Below are the code and all the weights of a small trained network. Each question names an input and a class and asks about switching units off, where a switched-off unit gives its printed mean instead of its output.

import numpy as np


def w(rows, s, z=0):
    codes = np.array(rows[::2]) - 128.0
    scale = np.full(codes.shape[1], s)
    scale[-1] = z or s
    return codes * scale


def f(y):
    return y / 2 * (1 + np.tanh(0.7978845608 * (y + 0.044715 * y**3)))


def log_softmax(a):
    a = a - a.max(-1, keepdims=True)
    return a - np.log(np.exp(a).sum(-1, keepdims=True))


def net(x, mask):
    res = np.array(x, float).reshape(1, 4) / 4 @ E
    y = f(res @ A[0][:, :-1].T + A[0][:, -1])
    res = res + np.where(mask, y, B[0][:, -1]) @ B[0][:, :-1]
    return log_softmax(res[-1] @ U[:, :-1].T + U[:, -1])


A, B = {}, {}
E = w([
[228,64,197,53,74],'x0',
[159,124,140,254,200],'x1',
[49,57,47,130,27],'x2',
[216,215,55,138,160],'x3',
],0.0072)
A[0] = w([
[155,108,125,47,77,218],'n1',
[94,194,105,114,142,215],'n2',
[143,141,147,86,88,149],'n3',
[137,105,112,93,99,162],'n4',
[194,162,139,138,157,199],'n5',
[131,149,3,142,117,196],'n6',
[122,95,146,167,131,113],'n7',
[214,153,138,137,178,197],'n8',
[128,97,123,80,90,131],'n9',
[74,65,104,141,106,137],'n10',
[108,153,78,134,139,255],'n11',
[156,103,156,79,89,199],'n12',
[83,122,126,175,150,124],'n13',
[162,148,38,144,124,221],'n14',
[98,146,183,118,162,163],'n15',
[116,163,46,127,134,250],'n16',
],0.013,0.0041)
B[0] = w([
[3,130,188,107,179,254],'n1',
[40,208,41,156,86,199],'n2',
[77,94,158,110,186,182],'n3',
[83,119,181,148,139,183],'n4',
[42,210,180,238,44,211],'n5',
[66,112,2,56,173,239],'n6',
[167,86,159,130,118,151],'n7',
[33,232,190,192,38,231],'n8',
[101,113,214,119,140,199],'n9',
[179,151,125,159,29,213],'n10',
[90,139,51,94,115,208],'n11',
[107,141,230,116,151,224],'n12',
[143,93,87,74,151,183],'n13',
[50,175,48,127,106,215],'n14',
[31,121,73,83,158,167],'n15',
[63,145,14,85,127,227],'n16',
],0.008,0.0084)
U = w([
[116,160,205,189,94,153],'0',
[207,73,119,141,83,12],'1',
[112,72,151,86,254,101],'2',
[107,164,40,145,108,249],'3',
],0.0094,0.0015)

Each question gives the input, the list of numbers given to net, and the class t.
The units are the neurons (one row each of A and B). Each row of codes is followed by its name. A weight is (code - 128) times the scale printed after its matrix; where a second scale follows, it is the last column's (A, B and U).
mask holds one flag per neuron, in row order. A switched-off neuron (its flag False) gives its mean, the last column of its row in B, instead of its output. The means were averaged over made-up inputs and are rounded, as every weight is.
A unit's drop is (log p(t) with every unit on - log p(t) with that unit switched off) / (log p(t) with every unit on - log p(t) with every unit switched off).
The circuit of an input: a set's keep is (log p(t) with only the set's units on - log p(t) with every unit switched off) / (log p(t) with every unit on - log p(t) with every unit switched off). Starting from the 12 units with the biggest drops (on a tie, the unit counted first), units are removed one at a time, each time the one whose removal leaves the highest keep (on an exact tie, the one counted first), for as long as the keep stays at least 0.8.
circuit, biggest first: the units of the circuit, biggest drop first
top k neurons: the k neurons with the biggest drops, biggest first
drop of u: that unit's drop, to one decimal
input [5,-8,-7,-2], class 2: circuit, biggest first -> n3
input [-1,-7,3,-2], class 2: circuit, biggest first -> n8, n5, n1
input [-1,-3,-4,-5], class 2: top 2 neurons -> n8, n5
input [-1,-7,-2,-8], class 2: top 2 neurons -> n8, n5
input [-2,5,-6,-8], class 2: circuit, biggest first -> n15, n10
input [-4,-3,7,-8], class 0: circuit, biggest first -> n9, n14
input [3,-2,-1,-1], class 2: drop of n8 -> 0.4
input [5,3,4,1], class 0: drop of n6 -> 0.5
input [6,-8,-1,6], class 0: drop of n6 -> 0.2
input [5,8,0,6], class 0: top 2 neurons -> n8, n5
